Here is a tiny trained network, its code and every weight. The questions are about switching its units off for an input and a class, where a switched-off unit gives its printed mean instead of its output.

import numpy as np


def w(rows, s, z=0):
    codes = np.array(rows[::2]) - 128.0
    scale = np.full(codes.shape[1], s)
    scale[-1] = z or s
    return codes * scale


def f(y):
    return y / 2 * (1 + np.tanh(0.7978845608 * (y + 0.044715 * y**3)))


def log_softmax(a):
    a = a - a.max(-1, keepdims=True)
    return a - np.log(np.exp(a).sum(-1, keepdims=True))


def net(x, mask):
    res = np.array(x, float).reshape(1, 5) / 4 @ E
    y = f(res @ A[0][:, :-1].T + A[0][:, -1])
    res = res + np.where(mask, y, B[0][:, -1]) @ B[0][:, :-1]
    return log_softmax(res[-1] @ U[:, :-1].T + U[:, -1])


A, B = {}, {}
E = w([
[153,112,243,108,67,186,87,126],'x0',
[234,204,51,169,180,178,254,154],'x1',
[70,184,56,65,55,161,214,54],'x2',
[191,50,144,108,120,196,204,116],'x3',
[188,154,232,89,123,32,149,90],'x4',
],0.0063)
A[0] = w([
[201,102,167,90,134,183,212,80,93],'n0',
[130,176,56,122,93,180,219,107,251],'n1',
[150,169,156,172,168,51,132,146,53],'n2',
[172,175,130,123,144,75,149,107,70],'n3',
[137,144,142,96,148,149,126,81,53],'n4',
[112,129,248,82,68,68,70,96,243],'n5',
[183,161,159,174,149,240,109,171,117],'n6',
],0.012,0.0027)
B[0] = w([
[113,154,82,77,150,5,109,89,185],'n0',
[67,151,125,106,146,151,49,20,233],'n1',
[166,118,158,100,51,61,147,185,164],'n2',
[135,74,125,157,155,116,119,199,153],'n3',
[173,126,123,169,133,103,81,125,129],'n4',
[76,161,58,120,169,200,128,31,250],'n5',
[90,122,141,161,103,241,154,135,168],'n6',
],0.011,0.013)
U = w([
[184,59,213,196,94,202,131,199,6],'0',
[46,165,74,107,155,185,68,37,248],'1',
[186,128,150,126,142,2,83,167,17],'2',
],0.0058,0.002)

Each question gives the input, the list of numbers given to net, and the class t.
The units are the neurons (one row each of A and B). Each row of codes is followed by its name. A weight is (code - 128) times the scale printed after its matrix; where a second scale follows, it is the last column's (A, B and U).
mask holds one flag per neuron, in row order. A switched-off neuron (its flag False) gives its mean, the last column of its row in B, instead of its output. The means were averaged over made-up inputs and are rounded, as every weight is.
A unit's drop is (log p(t) with every unit on - log p(t) with that unit switched off) / (log p(t) with every unit on - log p(t) with every unit switched off).
The circuit of an input: a set's keep is (log p(t) with only the set's units on - log p(t) with every unit switched off) / (log p(t) with every unit on - log p(t) with every unit switched off). Starting from all 7 units, units are removed one at a time, each time the one whose removal leaves the highest keep (on an exact tie, the one counted first), for as long as the keep stays at least 0.8.
units of the circuit, in order: the units of the circuit, biggest drop first
most important unit: the unit with the biggest drop
k most important neurons: the k neurons with the biggest drops, biggest first
drop of u: that unit's drop, to one decimal
input [6,8,-5,3,6], class 2: 2 most important neurons : [n0 n5]
input [-7,1,3,-5,7], class 2: units of the circuit, in order : [n5 n2]
input [0,-6,-4,3,-8], class 0: 2 most important neurons : [n1 n5]
input [-7,-2,-8,-2,8], class 2: 2 most important neurons : [n2 n1]
input [-2,7,-6,-5,4], class 2: units of the circuit, in order : [n2]
input [0,3,-6,6,6], class 2: units of the circuit, in order : [n0 n1]
input [0,0,-5,-7,3], class 2: 3 most important neurons : [n2 n1 n6]
input [-7,2,-7,8,-4], class 0: 3 most important neurons : [n5 n1 n6]
input [-4,-3,-3,8,-3], class 0: 2 most important neurons : [n5 n1]
input [-2,3,-5,-4,1], class 2: drop of n2 : 0.1
input [-3,6,-8,-5,7], class 2: drop of n2 : 0.2
input [4,5,-7,-3,-5], class 0: drop of n5 : 0.1
input [-3,1,-3,-7,7], class 2: drop of n1 : 0.1
input [-1,3,-7,-3,4], class 0: most important unit : n0
